[179 128  73 127 110]  vame
[126 166 164 127  94]  bog
[126 166 164 127 166]  duv
[128 123 124 127 136]  los
[166 126 179 129  73]  zale
q: [179 129  73] -> zale
q: [126 166 164 127  94] -> bog
q: [123 124 127 136] -> los
q: [128 123] -> los

[ 99 177  92 115] = fital
[ 92 169  93 116] = Kivuz
[ 99 177  94 118] = miven
[ 94 171  93 116] = Soke
[ 90 166  92 115] = mar
q: [ 90 166  92 115] -> mar
q: [ 99 177  94 118] -> miven
q: [ 99 177  92 115] -> fital
q: [171  93 116] -> Soke
q: [169  93 116] -> Kivuz
q: [ 94 171] -> Soke

[164 117 151 171 142 128 125 142] -> lazep
[122 131  93 155 125  71  68 136] -> remis
[137 121  92 145 121  99 150 110] -> danam
[128 156 159 128 128 176 140 120] -> Padir
[137 121  92 145 121  99 150 146] -> Ziral
q: [121  92 145 121  99 150 146] -> Ziral
q: [ 93 155 125  71] -> remis
q: [117 151 171] -> lazep
q: [125 142] -> lazep

[140 138 108 137 121 153 122 118 131 134 141 153 134 136 112 111 147 161
 171 140 138 129 148 129 131 137 120 114 130 142 112 164 126 170 103 133
 155 118 133 143 142 127 121 150] -> gepiz
[120 122  94 107 141 112 153 118 131 134 141 153 134 136 112 111 147 161
 171 140 138 129 148 129 131 137 120 114 130 142 105 138 151 147 100 131
 154 116 140 141 134 122 111 116] -> pepip
[117 128 140 141 121 120  96 119 156 135  99 128 120 137  78 133 107 105
 115 119 133 125 124 116 115 102 141 136 164 134 140 138 105 137 121 153
 122  92 136 143 142 127 130 125] -> pav
q: [117 128 140 141 121 120  96 119 156 135  99 128 120 137  78 133 107 105
 115 119 133 125 124 116 115 102 141 136 164 134 140 138 105 137 121 153
 122  92 136 143 142 127 130 125] -> pav
q: [140 138 105 137 121 153 122] -> pav
q: [140 138 108 137 121 153 122 118 131 134 141 153 134 136 112 111 147 161
 171 140 138 129 148 129 131 137 120 114 130 142 112 164 126 170 103 133
 155 118 133 143 142 127 121 150] -> gepiz
q: [151 147] -> pepip

[123 134 126 152 130] = sep
[133 139 119 117 137] = ton
[ 73 119 139 117  78] = febe
q: [134 126 152] -> sep
q: [139 119 117] -> ton

[125 116 136 115 138 132 122 121 154 119 154 126]  sosof
[131 131 134 128 127 134 130 115 140 123 128 135]  nomuk
[145 133  91 127 128 114 120 123 129 109  76  92]  lupa
[115 138 132 122 121 154 118 154 126 119 154 126]  vad
[121 122 124 120 133 143 121 129 158 133 153 141]  kuru
q: [131 131 134 128 127 134] -> nomuk
q: [115 138 132 122 121 154 119 154 126] -> sosof
q: [128 127] -> nomuk

[129 162 156 182] = reb
[102 169 130 163] = masez
[169 130 162 156] = vene
q: [169 130 163] -> masez
q: [130 162 156] -> vene
q: [129 162] -> reb
q: [102 169 130] -> masez

[153 125 116 101 130 116 144 158]  pim
[140 130 109 106 123 128 156  88]  diso
[134 129 137 127 124 139 142 120]  defad
[117 132 124 145 135  97  88 156]  duken
[ 98 121 110 137 136 134  90 110]  kodam
[113 126 123 134 127 145 129  96]  tel
[131 128 128 121 126 140 138 115]  buz
[137 124 128 113 130 138 138 129]  Nabu
[105 140  72 136 128  90 116 110]  Gaf
q: [121 126 140 138 115] -> buz
q: [117 132 124 145 135  97  88] -> duken
q: [ 72 136 128] -> Gaf
q: [ 88 156] -> duken

[172 113 110 122  99 168 149 135 112]  dubo
[109 143 190 120 136 153 139 139 116]  buda
[ 98 144  74 109 146 190 120 109 140]  kules
[118 149 115 144 105 156 106 137 137]  Toso
[139 118 151 127 121 132 123 112 120]  Tatek
[104 139  88 125 136 153 139 139 155]  pogi
q: [109 146 190 120] -> kules
q: [ 99 168 149 135] -> dubo
q: [139 116] -> buda
q: [118 151 127 121 132 123 112 120] -> Tatek

[108 148 130 167 126 115 129 144 119 128 165 121 145 139 122 115 126 153
 109 135 127 118 122 111 130 131 125 132 132 149 148 131 125 137 123 107
 111 156 128 134 119 158 130 125  76  83 102 129 132 112 120 116 136 140
  86] : pazek
[ 98 135 129 112 131 143 129 144 119 128 165 121 145 139 122 115 126 153
 109 135 127 118 122 111 130 131 125 132 132 112 129 151 125 137 123 107
 111 125 145 121 139 158 115 128 111 130 120 123 100 130 140 136  93 119
 114] : beb
[109 128 113 184 171 153  98 142 127 143  88 131 105 120  88 158  89 148
  97 108 148 130 165 126 115 125 114 109  98 131 149 148 138 114 112 140
  93 148 137 134 122 122 123 108 112 134  84 158 112 122 140 122 108 101
 163] : Gofa
[135 135 131 126 148 123 125 148 113 125 125 125 145 139 121 118 140 139
  90 127 113 133 144 110 118 120 123 135 131 141 135 156 138 137 128 105
 118 123 145 122 139 145 116 128 118 136 128 119 100 130 145 136 110 140
 100] : Rovu
[109 128 112 184 171 153  98 143 128 143  89 131 105 120  88 158  89 147
  98 108 148 129 164 125 115 125 114 110  97 131 149 148 138 114 112 140
  92 147 141 134 123 122 123 108 106 134  84 159 113 122 139 122 108 101
 163] : Nadef
[109 128 112 184 171 153  98 143 128 143  89 131 105 120  88 158  89 147
  98 108 148 129 164 125 115 125 114 110  97 131 149 148 138 114 112 140
  92 147 137 134 123 122 123 108 112 134  84 159 113 122 139 122 108 101
 163] : peke
q: [109 128 112 184 171 153  98 143 128 143  89 131 105 120  88 158  89 147
  98 108 148 129 164 125 115 125 114 110  97 131 149 148 138 114 112 140
  92 147 141 134 123 122 123 108 106 134  84 159 113 122 139 122 108 101
 163] -> Nadef
q: [134 122] -> Gofa
q: [108 148 130 165 126 115] -> Gofa
q: [113 125 125 125 145 139 121 118 140 139  90 127] -> Rovu
q: [109 128 112 184 171 153  98 143 128 143  89 131 105 120  88 158  89 147
  98 108 148 129 164 125 115 125 114 110  97 131 149 148 138 114 112 140
  92 147 137 134 123 122 123 108 112 134  84 159 113 122 139 122 108 101
 163] -> peke

